Below is a small trained network, with its code and all its weights. Each question gives an input and a class and asks what happens when units are switched off, that is, made to give their printed mean instead of their output.

import numpy as np


def w(rows, s, z=0):
    codes = np.array(rows[::2]) - 128.0
    scale = np.full(codes.shape[1], s)
    scale[-1] = z or s
    return codes * scale


def f(y):
    return y / 2 * (1 + np.tanh(0.7978845608 * (y + 0.044715 * y**3)))


def log_softmax(a):
    a = a - a.max(-1, keepdims=True)
    return a - np.log(np.exp(a).sum(-1, keepdims=True))


def net(x, mask):
    res = np.array(x, float).reshape(1, 6) / 4 @ E
    y = f(res @ A[0][:, :-1].T + A[0][:, -1])
    res = res + np.where(mask, y, B[0][:, -1]) @ B[0][:, :-1]
    return log_softmax(res[-1] @ U[:, :-1].T + U[:, -1])


A, B = {}, {}
E = w([
[203,185,215,169,73,54,9,84,113,182,145,181],'x0',
[58,114,81,230,116,67,127,190,221,212,202,154],'x1',
[136,96,62,131,94,34,29,167,87,163,28,28],'x2',
[141,249,14,79,92,170,128,118,128,193,73,166],'x3',
[169,144,243,97,163,79,196,224,158,255,40,137],'x4',
[233,75,76,124,131,185,64,223,193,73,145,204],'x5',
],0.0074)
A[0] = w([
[30,120,123,122,95,55,130,145,180,170,175,163,41],'N1',
[87,160,43,64,124,136,195,162,160,113,80,137,181],'N2',
[88,157,66,141,104,179,87,87,81,107,194,126,37],'N3',
[131,221,66,89,69,160,113,130,130,168,60,229,188],'N4',
[17,184,167,126,82,63,179,33,43,175,91,80,230],'N5',
[120,103,92,81,197,124,184,117,184,128,166,104,36],'N6',
[98,63,60,165,99,122,71,75,60,84,169,94,58],'N7',
[238,138,95,109,117,157,106,203,151,116,140,172,141],'N8',
[171,110,77,119,94,70,62,126,129,175,90,69,182],'N9',
[119,213,76,116,97,142,168,114,114,151,99,155,77],'N10',
[132,222,117,88,163,212,140,85,186,183,166,199,161],'N11',
[117,10,252,174,200,121,140,127,128,57,157,127,183],'N12',
[146,159,209,122,168,178,182,129,186,89,224,229,187],'N13',
[154,92,162,23,130,180,89,81,98,134,88,93,77],'N14',
[169,142,205,95,172,84,109,149,198,189,73,124,90],'N15',
[188,173,190,152,77,95,51,61,145,145,151,171,14],'N16',
[143,52,196,92,98,112,111,140,146,148,174,66,84],'N17',
[99,109,79,189,134,165,101,185,173,215,163,153,49],'N18',
[216,70,94,131,144,156,97,200,140,83,141,195,61],'N19',
[178,150,184,82,182,96,255,252,133,228,66,136,34],'N20',
[126,179,106,159,106,160,147,71,169,62,170,164,164],'N21',
[67,67,111,75,174,183,182,189,137,111,129,119,3],'N22',
[90,101,80,205,144,61,140,136,197,208,161,151,105],'N23',
[161,49,89,109,57,137,76,215,117,135,96,121,75],'N24',
[158,186,198,169,81,120,41,96,119,179,136,221,63],'N25',
[85,92,77,122,142,137,133,182,142,107,63,32,129],'N26',
[201,110,181,52,161,204,130,96,43,134,73,122,41],'N27',
],0.0086,0.0043)
B[0] = w([
[155,158,159,42,210,159,148,35,103,103,128,182,165],'N1',
[86,82,130,170,102,179,102,170,94,71,92,182,206],'N2',
[192,146,89,94,57,142,173,120,205,156,203,189,189],'N3',
[180,162,203,173,157,200,66,173,216,91,58,142,224],'N4',
[180,80,106,190,199,206,228,89,141,161,101,85,249],'N5',
[66,94,109,133,110,191,162,120,49,114,106,190,167],'N6',
[184,187,73,112,88,158,154,167,204,165,199,170,209],'N7',
[161,71,168,186,171,200,225,60,118,181,99,74,207],'N8',
[148,165,16,138,134,116,84,165,10,162,103,135,207],'N9',
[182,82,159,194,121,206,84,147,152,81,89,110,171],'N10',
[149,194,58,157,120,77,63,135,78,175,49,84,206],'N11',
[160,220,137,231,151,171,28,184,163,121,52,158,249],'N12',
[107,187,36,94,155,78,116,148,38,212,103,81,249],'N13',
[164,177,146,93,169,121,117,99,84,66,169,195,184],'N14',
[179,160,76,106,101,199,180,173,160,130,162,148,191],'N15',
[57,32,133,121,34,194,205,180,47,73,106,199,186],'N16',
[152,184,88,159,114,192,125,163,144,69,127,133,161],'N17',
[152,154,213,85,203,113,121,60,100,63,163,193,177],'N18',
[146,107,130,167,180,224,244,56,142,138,166,85,210],'N19',
[236,155,56,90,61,165,179,160,191,160,191,188,236],'N20',
[144,193,81,133,116,142,139,140,131,157,157,140,200],'N21',
[1,69,172,133,30,213,182,187,71,72,83,167,200],'N22',
[165,178,164,72,197,150,68,90,64,39,135,168,192],'N23',
[160,156,53,145,186,127,168,114,91,176,124,36,184],'N24',
[15,49,115,135,83,170,205,183,63,44,76,187,198],'N25',
[100,109,68,129,89,146,107,129,44,113,86,154,199],'N26',
[142,195,146,45,201,125,110,45,103,43,182,178,201],'N27',
],0.0083,0.013)
U = w([
[71,72,138,107,62,152,182,160,81,71,116,165,126],'0',
[143,158,163,18,195,140,126,50,109,56,162,159,74],'1',
[139,99,136,178,186,164,229,61,139,179,138,84,94],'2',
[163,157,99,74,51,145,160,152,193,163,208,164,47],'3',
[149,154,157,184,127,147,76,164,161,101,87,133,217],'4',
[123,163,72,101,133,116,120,137,51,186,104,95,99],'5',
[122,146,142,138,143,117,131,141,135,157,85,105,159],'6',
[15,24,232,115,10,60,45,150,194,229,187,39,2],'7',
],0.012,0.0092)

Each question gives the input, the list of numbers given to net, and the class t.
The units are the neurons (one row each of A and B). Each row of codes is followed by its name. A weight is (code - 128) times the scale printed after its matrix; where a second scale follows, it is the last column's (A, B and U).
mask holds one flag per neuron, in row order. A switched-off neuron (its flag False) gives its mean, the last column of its row in B, instead of its output. The means were averaged over made-up inputs and are rounded, as every weight is.
A unit's drop is (log p(t) with every unit on - log p(t) with that unit switched off) / (log p(t) with every unit on - log p(t) with every unit switched off).
The circuit of an input: a set's keep is (log p(t) with only the set's units on - log p(t) with every unit switched off) / (log p(t) with every unit on - log p(t) with every unit switched off). Starting from the 12 units with the biggest drops (on a tie, the unit counted first), units are removed one at a time, each time the one whose removal leaves the highest keep (on an exact tie, the one counted first), for as long as the keep stays at least 0.8.
circuit, biggest first: the units of the circuit, biggest drop first
unit that matters most: the unit with the biggest drop
top k neurons: the k neurons with the biggest drops, biggest first
drop of u: that unit's drop, to one decimal
input [-5,7,6,6,3,5], class 1: unit that matters most : N18
input [6,-3,-4,8,1,-6], class 4: top 4 neurons : (N4; N11; N10; N22)
input [1,0,1,5,7,5], class 3: top 4 neurons : (N20; N5; N15; N12)
input [7,-3,-2,6,8,0], class 3: top 4 neurons : (N20; N15; N22; N2)
input [7,4,-2,3,-2,2], class 0: top 2 neurons : (N25; N16)
input [8,-6,0,7,-8,6], class 0: top 3 neurons : (N25; N16; N20)
input [-4,-8,1,-6,6,6], class 1: top 2 neurons : (N27; N14)
input [7,4,6,6,5,5], class 0: top 4 neurons : (N25; N16; N12; N13)
input [-3,6,5,1,-3,1], class 1: circuit, biggest first : (N18; N23)
input [7,6,6,-7,-8,4], class 3: top 2 neurons : (N7; N22)
input [0,-4,4,4,7,-7], class 2: top 3 neurons : (N5; N7; N3)
input [0,5,2,3,6,5], class 3: top 3 neurons : (N20; N5; N15)
input [8,8,-4,6,0,0], class 0: top 3 neurons : (N25; N16; N27)
input [-4,-3,-5,6,-6,-3], class 3: unit that matters most : N3
input [-7,7,4,2,6,2], class 0: top 4 neurons : (N22; N2; N26; N27)
input [-7,1,-5,-8,1,6], class 4: top 3 neurons : (N12; N25; N16)
input [1,2,3,-3,3,-4], class 2: top 3 neurons : (N5; N13; N4)
input [8,5,-4,-6,7,-6], class 0: drop of N25 : 1.5
input [-3,1,4,-7,-8,3], class 3: drop of N7 : 0.8
input [-4,4,4,-3,-6,-3], class 3: circuit, biggest first : (N7)
input [4,-8,5,3,-2,8], class 1: drop of N14 : 1.7
input [-5,2,-4,4,-2,-4], class 0: drop of N12 : 1.2
